Below are the code and all the weights of a small trained network. Each question names an input and a target symbol and asks about switching units off, where a switched-off unit gives its printed mean instead of its output.

import numpy as np


def w(rows, s, z=0):
    codes = np.array(rows[::2]) - 128.0
    scale = np.full(codes.shape[1], s)
    scale[-1] = z or s
    return codes * scale


def f(y):
    return y / 2 * (1 + np.tanh(0.7978845608 * (y + 0.044715 * y**3)))


def softmax(a):
    e = np.exp(a - a.max(-1, keepdims=True))
    return e / e.sum(-1, keepdims=True)


def log_softmax(a):
    a = a - a.max(-1, keepdims=True)
    return a - np.log(np.exp(a).sum(-1, keepdims=True))


def net(x, mask):
    ids = ['εμξστφ'.index(c) for c in x.split()]
    T = len(ids)
    res = E[ids] + P[:T]
    u = 0
    for l in range(2):
        q, k, v = (res @ M[l].T for M in (Q, K, V))
        z = softmax(np.where(np.tri(T) > 0, q @ k.T / 3**0.5, -1e9)) @ v
        res = res + np.where(mask[u], z, O[l][:, -1]) @ O[l][:, :-1]
        u += 1
        y = f(res @ A[l][:, :-1].T + A[l][:, -1])
        res = res + np.where(mask[u : u + 4], y, B[l][:, -1]) @ B[l][:, :-1]
        u += 4
    return log_softmax(res[-1] @ U[:, :-1].T + U[:, -1])


Q, K, V, O, A, B = {}, {}, {}, {}, {}, {}
E = w([
[97,171,107,91,167,69,94,61,157,29,96,115],'ε',
[148,152,136,107,136,185,106,179,103,93,165,72],'μ',
[53,167,125,127,209,183,180,118,74,155,162,119],'ξ',
[168,67,89,169,143,66,165,162,187,190,64,113],'σ',
[54,129,211,88,32,149,102,121,171,122,165,201],'τ',
[147,127,156,91,147,121,112,130,3,130,136,121],'φ',
],0.013)
P = w([
[107,154,99,209,112,109,87,130,147,149,126,165],'0',
[90,135,88,129,93,157,90,123,127,176,57,120],'1',
[109,160,150,87,121,149,115,138,142,198,53,89],'2',
[132,164,222,105,143,92,144,149,138,177,102,72],'3',
[160,120,217,157,172,61,160,130,127,116,192,119],'4',
[167,61,123,168,151,117,141,101,104,71,216,146],'5',
[149,52,49,111,126,178,133,99,86,74,153,152],'6',
[130,98,67,49,129,176,132,138,87,92,87,114],'7',
[126,135,116,6,161,145,152,148,101,113,99,80],'8',
[154,144,178,32,186,77,168,163,118,74,170,63],'9',
],0.013)
Q[0] = w([
[71,199,244,57,91,126,110,139,138,139,152,141],'0.h1',
[125,122,152,166,94,148,111,58,127,47,236,219],'0.h1',
[215,121,162,179,222,44,164,126,164,145,150,81],'0.h1',
],0.011)
K[0] = w([
[70,128,111,128,39,209,81,72,107,67,189,227],'0.h1',
[63,192,180,16,74,169,100,124,142,163,97,123],'0.h1',
[173,91,1,105,141,168,128,121,122,163,42,113],'0.h1',
],0.01)
V[0] = w([
[135,43,123,28,146,139,167,95,170,51,152,109],'0.h1',
[108,125,76,82,241,66,162,77,141,54,90,76],'0.h1',
[68,146,103,254,135,143,141,85,239,211,96,174],'0.h1',
],0.0046)
O[0] = w([
[112,119,162,152,154,151,163,184,153,159,90,190,2],'0.h1',
[48,125,162,128,1,138,162,155,113,145,153,126,22],'0.h1',
[145,145,98,48,94,95,233,161,110,63,157,124,232],'0.h1',
],0.0068,0.0017)
A[0] = w([
[90,125,131,254,82,112,95,136,214,229,79,192,142],'0.n1',
[133,185,83,130,149,76,100,66,153,79,99,100,3],'0.n2',
[126,102,186,191,144,180,70,127,91,205,135,83,208],'0.n3',
[123,104,160,79,120,118,129,99,166,100,128,161,115],'0.n4',
],0.0091,0.0032)
B[0] = w([
[50,220,233,189,26,224,73,150,71,254,233,232,151],'0.n1',
[14,232,153,161,19,95,22,130,114,159,151,210,155],'0.n2',
[104,119,116,183,161,102,21,154,191,245,126,157,252],'0.n3',
[76,66,140,107,116,93,140,73,160,107,101,127,162],'0.n4',
],0.007,0.003)
Q[1] = w([
[177,86,146,140,157,58,198,186,172,175,170,129],'1.h1',
[108,217,172,82,130,117,133,173,116,174,36,57],'1.h1',
[132,100,11,132,98,157,141,161,100,155,60,108],'1.h1',
],0.011)
K[1] = w([
[155,27,34,87,123,149,157,165,173,164,61,141],'1.h1',
[136,58,57,255,117,126,117,110,97,60,225,185],'1.h1',
[164,97,203,204,175,15,191,178,173,140,171,85],'1.h1',
],0.0087)
V[1] = w([
[118,112,115,116,185,158,177,144,48,209,154,137],'1.h1',
[64,140,168,129,148,115,121,53,3,147,149,193],'1.h1',
[65,193,126,117,159,222,108,145,155,109,209,92],'1.h1',
],0.007)
O[1] = w([
[124,183,151,173,66,130,95,1,113,115,114,109,29],'1.h1',
[247,121,102,117,129,155,172,48,153,170,180,122,254],'1.h1',
[194,112,138,191,96,154,178,161,96,135,20,140,230],'1.h1',
],0.0084,0.0017)
A[1] = w([
[199,115,138,189,239,225,165,181,35,102,72,101,36],'1.n1',
[112,40,151,190,17,45,160,69,222,160,3,108,254],'1.n2',
[165,90,189,152,50,221,197,176,102,224,190,148,156],'1.n3',
[163,216,166,219,82,185,81,164,8,173,127,132,232],'1.n4',
],0.0059,0.0036)
B[1] = w([
[147,144,109,197,66,41,120,99,225,122,2,228,227],'1.n1',
[223,194,40,16,171,75,95,136,112,127,154,192,210],'1.n2',
[36,229,177,140,35,124,67,127,90,145,183,193,205],'1.n3',
[35,57,210,200,132,159,179,153,143,127,112,40,255],'1.n4',
],0.0064,0.005)
U = w([
[71,242,133,142,56,104,47,133,120,153,159,208,109],'ε',
[53,47,156,151,145,116,140,167,177,115,65,95,113],'μ',
[122,145,162,154,34,151,218,60,120,105,107,82,4],'ξ',
[111,95,134,85,175,161,171,148,59,70,169,74,242],'σ',
[254,103,92,104,208,111,150,111,160,114,95,155,199],'τ',
[167,118,127,155,181,167,72,97,112,208,182,74,18],'φ',
],0.0083,0.0025)

Each question gives the input, a string of symbols that net reads in full, and the target symbol t.
The units are the heads (3 rows each of Q, K, V and O) and the neurons (one row each of A and B). Each row of codes is followed by its name. A weight is (code - 128) times the scale printed after its matrix; where a second scale follows, it is the last column's (O, A, B and U).
mask holds one flag per unit, layer by layer, with each layer's heads first. A switched-off unit (its flag False) gives its mean, the last column of its rows in O or B, instead of its output. The means were averaged over made-up inputs and are rounded, as every weight is.
A unit's drop is (log p(t) with every unit on - log p(t) with that unit switched off) / (log p(t) with every unit on - log p(t) with every unit switched off).
The circuit of an input: a set's keep is (log p(t) with only the set's units on - log p(t) with every unit switched off) / (log p(t) with every unit on - log p(t) with every unit switched off). Starting from all 10 units, units are removed one at a time, each time the one whose removal leaves the highest keep (on an exact tie, the one counted first), for as long as the keep stays at least 0.8.
circuit, biggest first: the units of the circuit, biggest drop first
unit that matters most: the unit with the biggest drop
k most important neurons: the k neurons with the biggest drops, biggest first
top k neurons in layer l: the k neurons of layer l with the biggest drops, biggest first
input ξ μ φ φ φ μ μ σ μ φ, target μ: unit that matters most	0.h1
input σ μ ξ τ σ φ μ μ σ, target σ: circuit, biggest first	[1.h1, 1.n1, 0.n3]
input μ μ μ ε μ τ ξ, target ε: circuit, biggest first	[1.n3, 0.h1]
input φ μ φ φ ξ μ φ, target φ: circuit, biggest first	[0.h1, 1.h1]
input ξ τ σ φ, target ξ: circuit, biggest first	[1.h1, 1.n4]
input φ τ μ μ ε μ μ φ, target ε: circuit, biggest first	[0.h1, 1.n3]
input τ μ μ ε μ φ φ, target ε: circuit, biggest first	[1.n3, 0.h1]
input φ σ ε φ σ σ τ τ σ ξ, target τ: circuit, biggest first	[0.h1, 1.n1, 1.h1]
input σ ξ σ, target τ: 3 most important neurons	[0.n1, 1.n2, 1.n4]
input σ φ μ σ μ, target φ: circuit, biggest first	[0.h1, 0.n3, 1.h1]
input μ μ τ σ, target ε: 3 most important neurons	[0.n1, 1.n3, 1.n2]
input μ ξ φ, target μ: circuit, biggest first	[1.h1, 1.n4]
input μ μ σ φ μ μ ξ, target φ: circuit, biggest first	[0.h1, 1.h1]
input σ μ ξ φ, target σ: circuit, biggest first	[0.h1, 1.h1, 1.n1]
input σ τ ξ σ ξ, target τ: unit that matters most	0.h1
input μ ε σ τ ξ τ, target τ: 2 most important neurons	[0.n2, 1.n4]
input μ σ σ σ ε, target ε: 2 most important neurons	[0.n2, 1.n4]
input ε μ μ μ, target ε: top 3 neurons in layer 1	[1.n3, 1.n1, 1.n4]
input μ τ μ μ μ τ, target τ: top 3 neurons in layer 1	[1.n2, 1.n4, 1.n3]
input τ μ φ, target τ: top neuron in layer 1	[1.n1]
input τ μ σ, target ε: 2 most important neurons	[1.n3, 0.n1]
input μ σ φ ξ ε, target ε: top 2 neurons in layer 0	[0.n2, 0.n4]
